In the rows, 128 means zero.
Each row is followed by its class. Each block has new classes.
[111  92 202 111 141 180 140 106 109 144 157 117 134 159 135  55 217  95
 110 131  94 119 128  98 142] : V
[ 76 115 149 142 129 138 134  81 179 114  89 116 118 117 161   4 108 141
 109 130  42  97 124 116 129] : M
[ 46 159 132 138 119 113 134 100 141  86 145 136 175 106 177  80 106 116
  99 132  74 126 139 134 120] : N
[164 132 123 125 165 126 132 124 125 104 118  65 126 132 128  80 152 118
  97 110 106 110 147 143 129] : P
[ 92 114 184 129 129 135 146 101 149 141 134 113 147 120 140  79 144 134
 108 129 105 130 119 115 134] : G
[ 94  96 148  92 151 205 131  85 103 114  61  71 123 203 119  20 190 139
 133 112  46  91 158 147 118] : B
[103 108 183 115 122 153 142 112 123 134 191 147 128 154 125  75 200 102
 118 131 104 122 126 101 129] : V
[122 144 122 132 128 101 172 116 105 128 231 117 152 105 152 180 100  99
 117 122 158 131 104 113 145] : Q
[133 117 155 114 140 158 144 101 103 139 171 124 124 165 132  78 172 116
 120 112  87 111 132 101 129] : V
[ 95 170  84 118 121 128 151 108 128  95 142  90 135 121 166 144  58 117
  83 130 100 128 131 142 143] : Q
[ 93 137 121 145 110 120 140 105 138 114 172 161 144 115 159  96 112 110
  90 117  92 137 148 105 129] : B
[ 81 122 210 145 105 135 145  72 153 129 202 144 165 128 153  57 164 107
 107 128  97 134  98  91 131] : G
[ 79 138 146  94 124 130 145 127 120  89 205 138 153 116 145 100 169  95
  99 113  95 120 137 110 121] : Q
[107 118 131 104 127 152 137 112 111 115 144 106 130 134 143  99 158 154
 117 118  93 124 159 124 128] : S
[150 138 103 102 129 152 153 112  81 139 127 127 104 180 121 117  84 122
 140 115 103 108 111 110 132] : H
[ 62 142 101 114 109 161 133 104 129 118 153 144 135 126 166 119  71 131
 114 119  63 121 119 122 125] : S
[ 93 140 142 125 121 127 156 122 112 126 207 114 153 115 148 146 133 107
 111 127 138 131 120 122 132] : G
[120 120 145 136 142 120 143  85 144 134 117 121 126 131 140  64 115 137
 122 119  72 125 116 107 129] : H
[145 131 133 120 136 139 147 112 106 120 161  41 151 143 130 125 127 141
 130 127 163 109 112 147 123] : B
[123 122 129 127 129 151 145  94 133 145 131  76 162 175 136 105  88 139
 144 134 120 103  97 140 141] : Q
[107 139 103 121 126 155 145 101 140 105  83 122 138 176 155  62  78 143
 115 115  47 116 134 124 102] : M
[ 87 105 163  70 112 161 146 112 126 137 203 159 162 161 142  97 190 101
 134 128 114 113 125 102 124] : S
[ 80 134 110 114 103 136 134 108 130 116 111 165 113 142 144  96 118 125
 119 123  61 127 138 118 127] : B
[100 135 146 114 131 135 152 120 124 111 181  55 172 139 140 140 132 117
 122 136 135 115 132 163 133] : Q
[121  76 155 108 116 201 149  61 127 175 103 133 122 190 116  34 125 158
 141 127  65 129  92  97 139] : G
[143 134 161 130 144 128 160 112 121 122 186  46 159 132 143 121 138 106
 115 130 155 110 121 140 143] : Q
[122 120 142 105 131 153 147 125  91 121 211 108 150 154 133 137 156 110
 129 124 142 118 114 122 140] : Q
[126 122 148 124 141 138 140  99 117 139 161 115 134 138 141  62 173 129
 107 118  82 120 160 102 134] : V
[110 112 143 125 133 157 146 109 127 114 101 141 126 163 139  42 158 151
 122 118  48 102 134 108 125] : B
[ 78 128 141 119 108 147 147  91 115 110 204 152 151 152 158 113 164  93
 104 120  87 117 139 102 127] : S
[100 114 160 103 106 179 144 110 109 143 204 144 151 155 139 101 166 125
 137 144 114 125 118 113 129] : S
[133 150  72 129 152 106 148 114 111 108 140  68  93 110 153 133  46 125
 100 118  96 119 112 131 137] : Q
[112 141 113 131 135 132 137 105 127 109 106  99 132 132 143  93 103 135
 109 121  81 116 109 123 137] : Q
[ 51 129 131 125  97 134 138 125  81  97 189 169 149 101 172 102 145 103
  92 123  78 131 139 127 117] : B
[ 75 159 134 136 111 119 146 105 142 115 176 128 159 120 154 126  94 121
 110 126 110 126 112 123 134] : P
[141 137 148 133 152 115 139 127 119 120 143  71 131 117 136  74 146 101
 106 123 113 122 107 113 133] : P
[ 85 114 167 114 122 153 135 106 113 111 175 125 157 131 157  60 183 114
 118 135  92 108 130 106 120] : V
[ 92  98 177 112 122 163 146 101 112 130 168 111 151 168 110  67 181 121
 128 112  94 111 118 121 175] : V
[ 72 119 206 119 125 155 146 115 131 110 176 143 154 136 150  38 238 103
 107 101  64 119 153  94 125] : B
[ 65 109 172 128  68 174 137 101 160 108 134 147 159 141 147  84 153 134
 116 132  64 122 142 113 122] : B
[111 123 182 141 130 136 146  87 135 151 188  80 153 125 133 113 121 128
 112 137 129 125  86 114 153] : G
[103 127 161 123 137 130 151 110 123 124 170 120 170 141 141 104 156 108
 126 114 126 122 126 124 128] : V

Each row is followed by its class.
[147 116  70 139 126 139 113 137 125  97 148 149 113 173  97 164 130 155
 162  57  75 224 121 163 102] : Z
[122 129 108 119  99 122 110 108 140  97 131 151 124 134  97 128 156 146
 132 144  91 168 117 133 138] : E
[145 137  91 143 107 119 116 134 120 113 129 147 109 116 101 147 148 154
 160  96 119 184 116 149 129] : J
[124 138 102 125  84 106 122 137 139  94 128 119 127  86  89 133 169 155
 145 143  85 137 100 127 151] : E
[155 111  63 154 115 137  86 127 133 101 143 154 119  73 110 128 138 168
 148  72 102 159  96 140 126] : Z
[159 113  73 152 124 138  80 129 142  91 146 151 108  96 108 131 109 154
 144  79 102 170 103 113 123] : Z
[129 101  69 158 115 128 114 133 135  96 133 132 114 104 106 141 128 161
 146  81  86 177 107 156 126] : Z
[159 121  56 145 106 138  90 132 150  92 148 140 117  87  99 124 126 162
 163  64  83 189  94 124 130] : Z
[ 97 140 110 106  87 109 145 145 186 102 119 147 130 145  90 129 175 139
 174 142  95 196 116 168 133] : E
[142 147 103 138  99 112 118 145 147 129 109 106 133  98 132 139 151 147
 167 115 103 134 104 100 124] : Y
[132 123 105 130  75 143 104 135 120  83 118 142 146  70  94 120 139 155
 114 147 102 130  90  91 148] : E
[132 110 104 123  87 130 108 132 145 100 125 142 132 116  88 134 169 143
 129 139 104 164 116 123 138] : E
[149 120  75 143 118 132 118 138 135 102 131 134 118 102 106 125 135 153
 152  79  99 163 101 156 128] : Z
[150 124  67 143  95 129 102 135 151 102 135 117 118  76  97 137 144 164
 163  84  75 162  99 133 141] : Z
[117 135 104 134  85 125 121 139 148  97 122 135 135 120  90 131 174 158
 135 140  99 162 112 131 140] : E
[143 135  89 139  92 133 107 141 138  99 129 128 130  77 106 137 147 155
 155 100  88 157  90 113 128] : J
[124 136 101 129  97 108  96 149 147 103 150 103 143 167 119 146 143 128
 175 117 105 143  98  96 125] : L
[141 145 111 146  66 109 134 137 136 123 106 101 181  66 127 139 147 132
 156 118 102  92  93  71 137] : W
[126 151 121 149  59  84 122 139 139 141  82  89 155  35 148 144 131 150
 189 129  91 109  97  81 111] : W
[124 129  90 143  61 107 108 127 148  86 119 140 151  99  93 129 176 163
 130 150  86 142  71 118 133] : E
[117 139  94 125  56 112  98 156 189  99 122 126 145 108 105 167 147 147
 197  97  56 180 104  70 113] : W
[139 134 114 145  89 104 117 131 156 125 102  97 132  83 135 134 130 150
 171 114 103 129 106  98 130] : Y
[134 114  75 144 101 119 123 132 145 116 138 132 110  99 105 136 150 166
 174  69  85 163 117 139 120] : A
[129 128 101 133  90 126 110 129 141  86 116 149 147  63 106 121 121 143
 121 146 112 111  88  86 148] : E
[122 168  83 146  61  39 177 132 137 111  99 104 147 129 125 158 185 121
 191 136  96 131  94 128 123] : L
[172 112  23 148 143 160 101 138 133  80 175 148 111 102  95 143 125 160
 161  56  84 196  88 164 125] : Z
[123 132 105 123 110 139 105 139 158  90 127 159 147 126  91 133 125 122
 122 138  85 162 106 104 133] : E
[145 116  87 127 107 138  92 140 168  95 140 139 115 150 104 134 116 181
 150  94  79 178 112 100 121] : A
[124  97 116 113 129 160  93 132 164  92 145 134 133 154 112 136  98 140
 121 127 114 143 126  84 129] : W
[125 149  79 125  89 117 122 135 133  94 110 142 156  72  93 134 151 147
 134 142  90 142  92 125 135] : E
[151 166 115 184  48  75 124 136 156 146  92  78 140  42 143 148 166 182
 217 103  97 126 107  90 131] : Y
[158 115  60 138 126 144 107 136 141  77 155 169  93 138 104 143 129 167
 164  61  81 197 113 156 119] : Z
[120  97 137 150 103 130 123 123 154 110 138 136 114 169  83 118 176 157
 111 159 100 172 144 101 141] : E
[151 137  95 149  56 122  95 143 154 105 126  86 154  28 117 150 137 140
 162 129 113  81  85  52 131] : L
[145 150 105 140  78 127 114 125 138  99 123 117 157  41 101 116 152 129
 133 140 116  96  89  83 137] : J
[144 138 116 126  66  91 119 141 152 130 107 104 152  74 129 148 140 157
 193 129  86 136 105  76 117] : W
[168 103  46 152 104 142  96 133 141  82 151 142 108  92  69 138 120 150
 149  53  88 194  91 167 134] : Z
[150 149  76 145  76 125 119 142 156  91 154 114 139 131 118 147 134 119
 173 100 100 139 103 114 123] : L
[121 133  96 140  80 103 130 135 129  96 111 151 142  77  90 129 186 145
 135 142  90 156 101 128 150] : E
[143 117  87 136 104 140 115 140 141 103 142 131 129  79 110 142 136 144
 143 115 109 149 104 119 135] : J

Each row is followed by its class. Each block has new classes.
[147 142 131 137 132 111  96 126 173 119 124 124  92 125 107 140 131 114
 132 108 177 102 144 125 125] : C
[143 154 134 147 133  96 103 148 141 135 119 118  86 164  94 119 126 119
 133 102 173 109 140 118 131] : C
[141 131 118 165 126 139 149 123 159 141 123 116 117 161 132 133 142 122
 127 109 125 123 137 125 125] : C
[143 144 131 138 133 126 129 128 157 136 119 123 105 145 127 130 127 123
 135 118 144 116 134 127 130] : C
[119 116 139 133 104 148 118 134 144 121 144 139 132  96 119 134 181 150
 122 113 130 145 153 115 131] : F
[148 164 123 171 129 133 136 142 163 142  93 126 106 157 111 140 132 111
 138 107 157 128 134 119 124] : C
[120 127 114 217 121 171 131 117 188  85 101 108 149 138 113 165 158 131
 100 110 146 150 129 122 134] : C
[135 137 121 177 161 121 104  64 170 120 120 113 117 139 124 149 118 119
 109 119 176 133 136 119 121] : C
[127 176 123 111 141  97 118 145 113 159  96 126  88 156 111 126  91 108
 151 124 146 108 116 132 132] : C
[127  81 135  83 128 125  95 112 149  73 159 126 126  76  99 143 141 145
 118 134 141 104 138 130 130] : F
[143 112 126  76 117 137 115 117 154 121 146 135  95  87 117 139 173 137
 146 122 134  99 135 143 122] : F
[ 90 106 146  87 112 142  92 128 137 114 142 134 141  50 123 139 151 148
 132 142 154 142 130 148 152] : F
[126  92 129  83 123 129 105 113 126 102 153 123 131  86 130 135 111 134
 124 147 132 113 127 139 124] : F
[114 114 131 100 122 158 140 114 138 116 130 127 145  95 135 139 132 152
 120 154 112 132 115 151 127] : F
[194 195 120 111 149  88 159 129 149 170  78 119  34 197 135 116 106  78
 175 100 121  67 129 122 104] : C
[151 147 144 132 128 111 133 129 122 134 106 129 105 141 114 117 160 131
 118 103 113 129 144 107 138] : C
[163 126 114 119 131 145 135 109 159 114 101 115 113 120 132 145 134 119
 123 116 126  99 126 131 123] : C
[170 112 128 105 146 114 157 115 115 115 117 141 112 133 128 116 142 131
 114 114  88  98 144 115 134] : C
[153 114 125  61 124 122 140 123 160 146 164 127  70 101 117 128 136 114
 177 126 150  81 138 137 123] : F
[156 159 111 153 122 141 139 122 149 117  74 131 119 135 119 142 153 126
 123 111 140 126 137 120 135] : C
[147 136 119 184 113 138 107 121 185 118 107 120 124 152 122 143 140 110
 127 120 146 123 136 132 114] : C
[128  96 130  72 116 151 141 107 114 103 138 136 141  78 143  93 155 140
 127 138  78 119 126 137 129] : F
[132 133 114 158 127 137 104 117 191 129 135 108 107 131 115 157 137 131
 139 119 171 112 136 131 126] : C

Each row is followed by its class.
[126  97 121 110 119 199 110 170 155 153 121 160  95 154 140 110 111 172
 143 119 162 123 104 106  90] : lc
[136 121 131 103 128 161 128 139 140  95 150 146 124 132 164 116 132 122
 145  88 114 145 122 100  69] : Fq
[128 119 133 118 161 125 119 115 107  83 130 130 130  91 114 136 110  82
 132 115 109 123 121 127 169] : lc
[ 99  95 113 128 103  97 125 129 145 126 151 137 113 134 151 131  91 112
 125  76 119 123 127 114 119] : pr
[135 105 143 186 124 143 114 114 120 111 142 129 136 115 139 128 142 124
 159 146 131 125 116 137 143] : lc
[123 167 120 109 199 215 149 127  71 108  87 102 101 110 107 112 146  73
 149 156 127 148  81 122 110] : lc
[135  66 128 128  93 140 142 171 117 144 114 134 123 141 128 135 131 147
 117  99 142 136 110 132  97] : pr
[161 118  98  68 149 117 103 148 151 141 101 106  83 127 111 228 123 142
 109  96 197 153 103 100  89] : jq
[ 94 138 120 113 165 110 100  50  89 124 136 105 100 137 185 144  97  98
 148  77  72 144 123 115 137] : jq
[112 122 133 139 131 155 143 164 134 142 118 132 137 132 111 124 168 167
 128 173 157 122 120 146 131] : lc
[148 135 117 126 124 110 111 137 143 144  88  93 129 126 114 209 172 152
 116 124 162 136 111 123 107] : jq
[101 132 158 137 142  69  71  39 138 112 170 154 107 155 201 121  30  71
 150  14  67 141 144  70 184] : jq
[149 112 147 140  42 154  94 166 197 175 161 191 142 162 186 113 141 155
 145 119 185 153 133 136 120] : jq
[125 117 121 118 151 178 141 139 164 147 182 145  75 172 186 104  89 185
 159  95 135 132 126  78  99] : pr

Each row is followed by its class. Each block has new classes.
[143 138 145 124 110  46 124 156 121 125 123  69 140 133 166 202 177 178
  84 131 130 175 123 151 110] : <4>
[ 99 114 130 126  39 226  95 132 123 114 113  95 159 101 164 128 141 106
 150  95 109 120 107 149 132] : <17>
[153 125 142 110 218  46 143 143 109 133 140 136  91 115 140 153 217 170
 106 146 159 150 115 108 140] : <15>
[128 163 152 141 211  96 105 135 122 138 123 141 133 127 171 148 140 166
 112 114 117 120 104 140 122] : <24>
[143 124 129 134 180 162 127 129 112 123 105  79 117 133 127 133 200 149
 121 123 117 149 128 117 141] : <15>
[125 124 124 123 173 119 104 136 130 127 122 134 153 118 151 139 124 139
 127 146  97 116  68 137 125] : <12>
[125 116 111 135 147 155 118 139 124 149 114 121 118 128 155 131 148 128
 128 133  97 145 123 135 135] : <12>
[130 105 129 145 166 160 134 139  87 121 123 125  93 128 131 126 159 170
 102 117 131 118 120 130 135] : <17>
[130 128 110 113 164 243 144 146 118 118 112 118 126  84 136 142 172 167
 139 127 132 132  90 131 113] : <26>
[108 134 146 106 130 200 108 143 110 110 114  69 158 134 124 139 193 195
  82 127 148 130 111 135 150] : <2>
[138 139 125 125 127 219 140 181 133 124 126 120 103  86 137 157 174 129
 147 146 130 157 100 111 119] : <24>
[134 135  97 122 198 133 124 154 121 125 104 136 137 126 122 135 168 170
 100 143 135 129 117 131 127] : <15>
[117 124 132 142 148 123  87 101 125 123 129 116 147 116 157 140 116 178
 116 124  87 132 109 162 128] : <24>
[122 125 115 152 126 165 108 133 137 133 115  97 136 138 155 105 114 142
 157 118  64 130 135 147 121] : <17>
[123 135 115 145 126 156 116 143 139 119 111  82 142 148 129 104  98 170
 123 125  94 114 140 159 113] : <12>
